Below is a small trained network, with its code and all its weights. Each question gives an input and a class and asks what happens when units are switched off, that is, made to give their printed mean instead of their output.

import numpy as np


def w(rows, s, z=0):
    codes = np.array(rows[::2]) - 128.0
    scale = np.full(codes.shape[1], s)
    scale[-1] = z or s
    return codes * scale


def norm(h):
    return h / np.sqrt((h * h).mean(-1, keepdims=True) + 1e-5)


def f(y):
    return y / 2 * (1 + np.tanh(0.7978845608 * (y + 0.044715 * y**3)))


def log_softmax(a):
    a = a - a.max(-1, keepdims=True)
    return a - np.log(np.exp(a).sum(-1, keepdims=True))


def net(x, mask):
    res = np.array(x, float).reshape(1, 8) / 4 @ E
    u = 0
    for l in range(4):
        y = f(norm(res) @ A[l][:, :-1].T + A[l][:, -1])
        res = res + np.where(mask[u : u + 3], y, B[l][:, -1]) @ B[l][:, :-1]
        u += 3
    return log_softmax(norm(res)[-1] @ U[:, :-1].T + U[:, -1])


A, B = {}, {}
E = w([
[144,105,189,173,200,202],'x0',
[108,101,185,208,159,73],'x1',
[139,118,109,178,143,135],'x2',
[57,158,132,127,233,92],'x3',
[96,253,125,131,111,154],'x4',
[12,105,48,159,159,152],'x5',
[212,174,66,130,163,104],'x6',
[92,64,149,115,192,137],'x7',
],0.0053)
A[0] = w([
[151,13,7,181,114,159,45],'L0N1',
[49,84,148,173,34,55,191],'L0N2',
[3,200,2,134,162,56,4],'L0N3',
],0.0056,0.0039)
B[0] = w([
[157,80,89,158,62,12,193],'L0N1',
[80,135,154,153,139,141,251],'L0N2',
[80,176,130,112,111,82,207],'L0N3',
],0.012,0.0027)
A[1] = w([
[253,227,72,195,162,134,29],'L1N1',
[176,73,149,119,107,166,3],'L1N2',
[179,85,185,219,229,62,2],'L1N3',
],0.006,0.003)
B[1] = w([
[87,20,128,154,156,217,227],'L1N1',
[200,223,79,21,41,2,103],'L1N2',
[179,134,165,35,117,65,249],'L1N3',
],0.0076,0.0015)
A[2] = w([
[30,1,122,87,166,147,231],'L2N1',
[137,146,195,248,5,170,66],'L2N2',
[40,98,50,65,159,99,4],'L2N3',
],0.0075,0.0023)
B[2] = w([
[129,64,80,123,182,138,253],'L2N1',
[113,51,11,86,141,60,200],'L2N2',
[37,123,143,222,126,42,172],'L2N3',
],0.011,0.0043)
A[3] = w([
[16,216,62,115,202,78,254],'L3N1',
[49,74,103,39,2,226,48],'L3N2',
[210,154,77,92,98,68,103],'L3N3',
],0.0063,0.0018)
B[3] = w([
[239,161,130,176,96,229,254],'L3N1',
[205,110,70,77,2,123,170],'L3N2',
[38,122,123,110,186,188,173],'L3N3',
],0.0091,0.0051)
U = w([
[107,91,153,148,222,183,182],'0',
[156,199,111,91,64,176,210],'1',
[155,134,249,87,155,92,75],'2',
[54,183,92,200,130,89,102],'3',
[83,156,139,84,153,107,2],'4',
[119,47,54,107,112,71,162],'5',
],0.018,0.0073)

Each question gives the input, the list of numbers given to net, and the class t.
The units are the neurons (one row each of A and B). Each row of codes is followed by its name. A weight is (code - 128) times the scale printed after its matrix; where a second scale follows, it is the last column's (A, B and U).
mask holds one flag per neuron, layer by layer. A switched-off neuron (its flag False) gives its mean, the last column of its row in B, instead of its output. The means were averaged over made-up inputs and are rounded, as every weight is.
A unit's drop is (log p(t) with every unit on - log p(t) with that unit switched off) / (log p(t) with every unit on - log p(t) with every unit switched off).
The circuit of an input: a set's keep is (log p(t) with only the set's units on - log p(t) with every unit switched off) / (log p(t) with every unit on - log p(t) with every unit switched off). Starting from all 12 units, units are removed one at a time, each time the one whose removal leaves the highest keep (on an exact tie, the one counted first), for as long as the keep stays at least 0.8.
units of the circuit, in order: the units of the circuit, biggest drop first
k most important neurons: the k neurons with the biggest drops, biggest first
top k neurons in layer l: the k neurons of layer l with the biggest drops, biggest first
input [-1,5,-1,0,0,-3,8,0], class 0: units of the circuit, in order	L1N1, L0N1
input [1,-2,7,3,-1,6,-4,-1], class 3: units of the circuit, in order	L2N3
input [7,5,5,-7,-8,-5,7,2], class 2: top 2 neurons in layer 1	L1N3, L1N2
input [-5,-1,0,7,0,-1,7,-3], class 1: 3 most important neurons	L3N1, L0N3, L0N1
input [5,6,2,8,4,-7,3,-4], class 2: 2 most important neurons	L1N3, L2N1
input [-2,1,-8,0,-2,8,-5,6], class 0: 2 most important neurons	L2N1, L2N2
input [-7,4,1,2,-5,6,-5,7], class 0: 4 most important neurons	L2N1, L2N2, L0N2, L3N2
input [5,0,1,-7,4,-6,6,4], class 0: 2 most important neurons	L3N1, L3N2
input [-4,1,3,-5,8,-3,-1,8], class 5: 2 most important neurons	L2N2, L0N3
input [-1,-5,-3,4,0,6,-8,0], class 3: 2 most important neurons	L2N3, L0N3
input [0,5,-8,-7,8,-6,7,-8], class 5: units of the circuit, in order	L2N2, L1N1
input [-3,4,-5,6,-3,4,0,-6], class 3: 2 most important neurons	L0N3, L2N3
input [-7,3,-5,-1,-7,8,0,-7], class 3: units of the circuit, in order	L2N3, L0N2
input [-8,6,-5,6,7,3,7,2], class 1: top 2 neurons in layer 2	L2N2, L2N1
input [6,4,-7,6,-3,1,2,-7], class 2: units of the circuit, in order	L1N3
input [6,0,2,-5,-2,-8,-2,-4], class 5: 2 most important neurons	L2N2, L3N1
input [-1,3,4,-4,4,5,4,-8], class 5: top 2 neurons in layer 1	L1N1, L1N2
input [0,2,-7,7,5,-5,3,5], class 1: 2 most important neurons	L3N1, L2N1
input [5,6,6,-5,-3,-2,-5,5], class 5: top 2 neurons in layer 3	L3N1, L3N3
input [8,0,0,-5,-5,4,-3,3], class 5: most important neuron	L0N1
input [1,0,-1,-2,5,5,8,4], class 1: top 2 neurons in layer 3	L3N1, L3N3
input [-3,7,-7,-3,-7,-2,1,-1], class 2: 3 most important neurons	L1N3, L2N2, L1N1
input [2,2,-6,-7,7,-1,8,6], class 0: top 2 neurons in layer 0	L0N1, L0N3
input [8,-4,1,-1,-8,-8,5,6], class 2: top 2 neurons in layer 1	L1N2, L1N3
